Each row has a name. After each piece below comes the name of the row it's from, unless a question asks for something else. Each question is about the rows just above it.

D: [ 94 187 155 120 119 144 123 170 113 121 121 106 152 116 167  79 111 103
 169 139 182 123  91 106]
U: [109 194 158 134 147 133 130 177 109 149 124  83 146  73 179  76 104 149
 163 140 176 127 121  82]
K: [104 175 159 137 137 134 127 169 103 128 127  71 145  87 173  69 104 138
 163 142 172 104 116  93]
H: [103 178 160 129 133 135 116 164  97 131 137  76 156  90 175  67 100 132
 172 134 170 109 107  96]
N: [ 99 167 136 102 108 149 129 156 119 132 110 127 144 105 167  96  92 118
 182 129 175 110 105 117]
V: [ 94 187 155 120 119 144 123 170 113 121 121 106 152 116 167  79 111 103
 169 139 174 126 100 103]
A: [ 97 189 149 126 132 130 107 165 110 124 128  93 141 103 164  70 104 116
 175 134 180 118  92  98]
Count the entries of [ 99 167 136 102 108 149 129 156 119 132 110 127 144 105 167  96  92 118]: | 18
Which row holds [160 129 133 135]? | H
[92 98] | A
Number of entries in [ 94 187 155 120 119 144 123 170 113 121 121 106 152 116 167  79 111 103]: | 18

R: [124 137 131 128 108]
G: [115 161 138  94  78]
C: [118 127 144 123 115]
F: [124 124 113 129 154]
W: [121 162 145  94  75]
X: [145 109 112 147 166]
Y: [121 143 118 112 111]
L: [124 124 131 128 135]
P: [138 111 113 141 172]
Z: [124 124 131 128 108]
How many entries does [115 161 138] have? | 3
Number of entries in [145 109 112 147 166]: | 5
Which row holds [94 75]? | W
Which row holds [137 131]? | R

T: [125 127 131 123 126]
S: [127 130 132 161 127]
B: [125 127 128 133 131]
Q: [129 127 128 129 128]
E: [192 132  72 122 168]
J: [129 128 127 129 129]
[125 127 128 133 131] | B
[129 127 128 129 128] | Q
[129 127 128 129] is in which row? | Q
[125 127 131] | T
How many entries does [125 127 131 123] have? | 4
How many entries does [192 132  72] have? | 3
[125 127 131 123] | T

suv: [ 81 108 158 118 158]
Dera: [108 110  93 105 110]
mikud: [ 93 106 144 147 109]
Gogil: [144 105  86 108 115]
mebef: [180  70 111 110 147]
Count the entries of [ 81 108 158]: | 3
Number of entries in [ 81 108 158 118]: | 4
Count the entries of [ 93 106 144 147]: | 4
[ 93 105] | Dera
The row with [ 81 108 158 118] is | suv
Which row holds [144 147 109]? | mikud

kupo: [130 141 107 131  76 115  71 116 143 123 102 151 135 136 140 130 139 145
 121  81 115 135 136 131 107 117 132 152 103 119 127 145 151 106 123 142
  88 157 159]
dod: [ 97 180 127 108  92 127  86  95 118  87 131 124 109 146 121 121 115 140
 136  68 121 126 112  98 132 130 136 142 105 117 136 163 137 126 128 148
  99 163 149]
nufo: [109 117 132 152  80 111  66 106 137 112 113 143 125 143 136 124 128 142
 126  85 121 133 120 119 117 125 130 147 105 123 132 153 145 118 128 142
  97 161 157]
subad: [130 161 105 126  80 111  66 106 137 112 113 143 125 143 136 124 128 142
 126  85 144 133 120 119 117 125 130 147 105 123 132 153 145 118 128 142
  97 161 157]
Pimid: [ 97 180 127 108  92 127  86  95 118  87 106 124 109 146 121 121 115 140
 136  68 121 126 149  98 132 130 136 142 105 117 136 163 137 110 128 148
  99 163 149]
Where do [107 117 132 152] appear? | kupo
Count the entries of [109 117 132 152  80 111  66 106 137 112 113 143 125 143 136 124 128 142
 126  85 121]: | 21

rab: [146  97 168 136 164 105 108 117 127 134 105  87 117 121 123 135 107 121
 147 168 121 121 159 112  95 122 170 113 132 133 149 122  86 144 148  91
 128 117]
bog: [128 155 150 136 116 145 156 129  99 100 119 136 120 127 138 102 135 145
 153 110 126 139 105 129 139 115 117 161 184 127 117 136 167 115 136 159
 134 147]
tepim: [128 155 150 136 116 145 156 129  99 100 119 136 120 127 138 102 135 145
 153 110 126 139 109  69 164 111 110 170 125 144 124  97 168 156 121 154
 140 118]
guzip: [125 146 141 149 113 165 140 126 105 109 111 121 131 128 134  77 119 148
 149 121 136 140 120  65 159  97 127 181 160 158 122 104 162 151 140 130
 126 116]
How many entries does [128 155 150 136 116 145 156 129  99 100 119 136 120 127 138 102 135 145
 153 110 126 139 105 129 139 115 117 161 184 127 117 136 167 115 136 159
 134 147] have? | 38
How many entries does [128 155 150 136 116 145 156 129  99 100 119 136 120 127 138 102 135 145
 153 110 126 139 109  69 164 111 110 170 125 144 124  97 168 156 121 154
 140 118] have? | 38

